Below is a small trained network, with its code and all its weights. Each question gives an input and a class and asks what happens when units are switched off, that is, made to give their printed mean instead of their output.

import numpy as np


def w(rows, s, z=0):
    codes = np.array(rows[::2]) - 128.0
    scale = np.full(codes.shape[1], s)
    scale[-1] = z or s
    return codes * scale


def f(y):
    return np.maximum(y, 0)


def log_softmax(a):
    a = a - a.max(-1, keepdims=True)
    return a - np.log(np.exp(a).sum(-1, keepdims=True))


def net(x, mask):
    res = np.array(x, float).reshape(1, 4) / 4 @ E
    y = f(res @ A[0][:, :-1].T + A[0][:, -1])
    res = res + np.where(mask, y, B[0][:, -1]) @ B[0][:, :-1]
    return log_softmax(res[-1] @ U[:, :-1].T + U[:, -1])


A, B = {}, {}
E = w([
[103,118,225,158,148,197,98,133],'x0',
[131,127,130,125,130,130,134,127],'x1',
[60,121,111,174,118,142,192,65],'x2',
[136,254,96,130,167,158,111,107],'x3',
],0.018)
A[0] = w([
[90,92,76,137,67,114,159,135,151],'N0',
[136,124,122,151,122,98,111,153,87],'N1',
[120,117,132,83,121,120,115,125,90],'N2',
[150,164,233,141,193,176,86,130,146],'N3',
[151,158,63,94,69,32,179,132,255],'N4',
[172,87,146,97,83,120,95,240,204],'N5',
[202,225,103,68,241,157,42,191,111],'N6',
[193,60,142,98,90,87,49,223,203],'N7',
[191,184,62,88,154,79,88,119,150],'N8',
[116,183,91,160,209,159,136,99,77],'N9',
[189,152,12,51,127,48,121,143,182],'N10',
[105,194,113,171,174,141,177,94,55],'N11',
[62,78,254,182,142,179,120,130,72],'N12',
[81,194,64,184,172,185,150,70,37],'N13',
[145,108,51,160,107,114,201,136,158],'N14',
[136,75,169,63,84,96,115,216,203],'N15',
[86,94,228,184,144,209,135,112,117],'N16',
[73,193,86,170,153,175,172,64,42],'N17',
[119,80,68,117,78,93,208,146,160],'N18',
[58,43,132,186,39,127,180,95,105],'N19',
],0.01,0.0064)
B[0] = w([
[140,152,141,147,108,107,140,84,202],'N0',
[130,120,112,113,132,121,140,125,136],'N1',
[135,125,135,130,136,131,139,122,136],'N2',
[114,103,182,187,113,130,53,171,231],'N3',
[142,184,95,87,130,103,246,74,251],'N4',
[167,102,128,133,176,105,108,131,217],'N5',
[68,180,135,148,49,192,119,144,254],'N6',
[160,96,92,122,173,132,128,139,237],'N7',
[139,166,115,99,119,185,175,147,212],'N8',
[173,105,128,135,140,124,116,137,195],'N9',
[130,166,96,68,134,165,204,147,247],'N10',
[147,103,106,107,159,104,117,150,191],'N11',
[78,147,140,92,165,161,149,156,246],'N12',
[162,89,108,122,193,118,119,127,216],'N13',
[155,130,155,150,104,90,126,103,207],'N14',
[160,110,86,114,171,92,115,131,221],'N15',
[62,135,156,94,147,141,137,175,242],'N16',
[162,85,111,117,171,85,115,139,213],'N17',
[134,151,122,135,93,90,111,68,226],'N18',
[54,168,130,95,82,146,168,120,254],'N19',
],0.013,0.017)
U = w([
[237,110,86,109,186,74,170,92,210],'0',
[43,172,135,96,84,175,202,142,201],'1',
[124,33,156,133,238,97,82,161,153],'2',
[93,141,169,189,21,166,55,153,3],'3',
[83,138,143,130,12,59,171,33,34],'4',
],0.011,0.0013)

Each question gives the input, the list of numbers given to net, and the class t.
The units are the neurons (one row each of A and B). Each row of codes is followed by its name. A weight is (code - 128) times the scale printed after its matrix; where a second scale follows, it is the last column's (A, B and U).
mask holds one flag per neuron, in row order. A switched-off neuron (its flag False) gives its mean, the last column of its row in B, instead of its output. The means were averaged over made-up inputs and are rounded, as every weight is.
A unit's drop is (log p(t) with every unit on - log p(t) with that unit switched off) / (log p(t) with every unit on - log p(t) with every unit switched off).
The circuit of an input: a set's keep is (log p(t) with only the set's units on - log p(t) with every unit switched off) / (log p(t) with every unit on - log p(t) with every unit switched off). Starting from the 12 units with the biggest drops (on a tie, the unit counted first), units are removed one at a time, each time the one whose removal leaves the highest keep (on an exact tie, the one counted first), for as long as the keep stays at least 0.8.
units of the circuit, in order: the units of the circuit, biggest drop first
most important unit: the unit with the biggest drop
top k neurons: the k neurons with the biggest drops, biggest first
drop when u is switched off: that unit's drop, to one decimal
input [0,-8,1,2], class 0: units of the circuit, in order => [N19]
input [-7,8,7,1], class 0: top 3 neurons => [N6; N13; N17]
input [-6,6,1,0], class 4: top 2 neurons => [N7; N13]
input [-3,8,1,-8], class 4: top 2 neurons => [N19; N18]
input [-4,-1,1,-7], class 4: top 2 neurons => [N19; N18]
input [8,-8,-5,2], class 3: top 2 neurons => [N6; N3]
input [7,-3,1,7], class 2: top 2 neurons => [N13; N17]
input [0,-7,3,1], class 0: top 2 neurons => [N6; N3]
input [1,8,-1,-6], class 2: top 2 neurons => [N4; N10]
input [0,-4,-1,-1], class 0: top 2 neurons => [N3; N16]
input [-8,-1,2,-8], class 4: drop when N19 is switched off => 0.3
input [-6,8,-4,2], class 1: drop when N6 is switched off => 0.1
input [1,3,6,3], class 2: drop when N4 is switched off => 0.2
input [7,1,1,8], class 2: most important unit => N13
